Below are the code and all the weights of a small trained network. Each question names an input and a class and asks about switching units off, where a switched-off unit gives its printed mean instead of its output.

import numpy as np


def w(rows, s, z=0):
    codes = np.array(rows[::2]) - 128.0
    scale = np.full(codes.shape[1], s)
    scale[-1] = z or s
    return codes * scale


def norm(h):
    return h / np.sqrt((h * h).mean(-1, keepdims=True) + 1e-5)


def f(y):
    return np.maximum(y, 0)


def log_softmax(a):
    a = a - a.max(-1, keepdims=True)
    return a - np.log(np.exp(a).sum(-1, keepdims=True))


def net(x, mask):
    res = np.array(x, float).reshape(1, 5) / 4 @ E
    u = 0
    for l in range(2):
        y = f(norm(res) @ A[l][:, :-1].T + A[l][:, -1])
        res = res + np.where(mask[u : u + 3], y, B[l][:, -1]) @ B[l][:, :-1]
        u += 3
    return log_softmax(norm(res)[-1] @ U[:, :-1].T + U[:, -1])


A, B = {}, {}
E = w([
[121,172,98],'x0',
[84,150,53],'x1',
[176,133,198],'x2',
[120,249,49],'x3',
[253,175,26],'x4',
],0.0069)
A[0] = w([
[7,80,161,251],'L0N1',
[87,109,236,107],'L0N2',
[84,74,86,62],'L0N3',
],0.015,0.0033)
B[0] = w([
[176,146,232,248],'L0N1',
[250,71,156,208],'L0N2',
[172,166,150,157],'L0N3',
],0.021,0.011)
A[1] = w([
[175,149,138,172],'L1N1',
[78,80,145,2],'L1N2',
[129,4,144,125],'L1N3',
],0.018,0.0094)
B[1] = w([
[71,85,177,254],'L1N1',
[90,197,80,128],'L1N2',
[161,96,250,178],'L1N3',
],0.016,0.011)
U = w([
[191,5,248,253],'0',
[75,120,54,3],'1',
],0.015,0.007)

Each question gives the input, the list of numbers given to net, and the class t.
The units are the neurons (one row each of A and B). Each row of codes is followed by its name. A weight is (code - 128) times the scale printed after its matrix; where a second scale follows, it is the last column's (A, B and U).
mask holds one flag per neuron, layer by layer. A switched-off neuron (its flag False) gives its mean, the last column of its row in B, instead of its output. The means were averaged over made-up inputs and are rounded, as every weight is.
A unit's drop is (log p(t) with every unit on - log p(t) with that unit switched off) / (log p(t) with every unit on - log p(t) with every unit switched off).
The circuit of an input: a set's keep is (log p(t) with only the set's units on - log p(t) with every unit switched off) / (log p(t) with every unit on - log p(t) with every unit switched off). Starting from all 6 units, units are removed one at a time, each time the one whose removal leaves the highest keep (on an exact tie, the one counted first), for as long as the keep stays at least 0.8.
units of the circuit, in order: the units of the circuit, biggest drop first
unit that matters most: the unit with the biggest drop
top k neurons: the k neurons with the biggest drops, biggest first
drop of u: that unit's drop, to one decimal
input [-6,-6,-6,6,7], class 1: units of the circuit, in order => L1N3, L0N1, L0N2
input [-5,6,-5,2,5], class 1: unit that matters most => L0N1
input [-1,7,4,4,5], class 1: units of the circuit, in order => L0N1, L0N2, L1N3
input [-7,1,-2,6,8], class 1: top 2 neurons => L0N1, L0N2
input [5,1,-4,6,5], class 1: units of the circuit, in order => L0N1, L0N2
input [-5,1,3,8,3], class 1: units of the circuit, in order => L0N2, L0N1, L1N3
input [5,0,2,3,2], class 1: top 4 neurons => L0N2, L0N1, L1N3, L0N3
input [4,-7,-5,6,4], class 1: units of the circuit, in order => L0N2, L0N1, L1N3
input [7,4,-5,2,5], class 1: units of the circuit, in order => L0N1, L0N2
input [2,1,-3,4,5], class 1: drop of L0N1 => 0.8
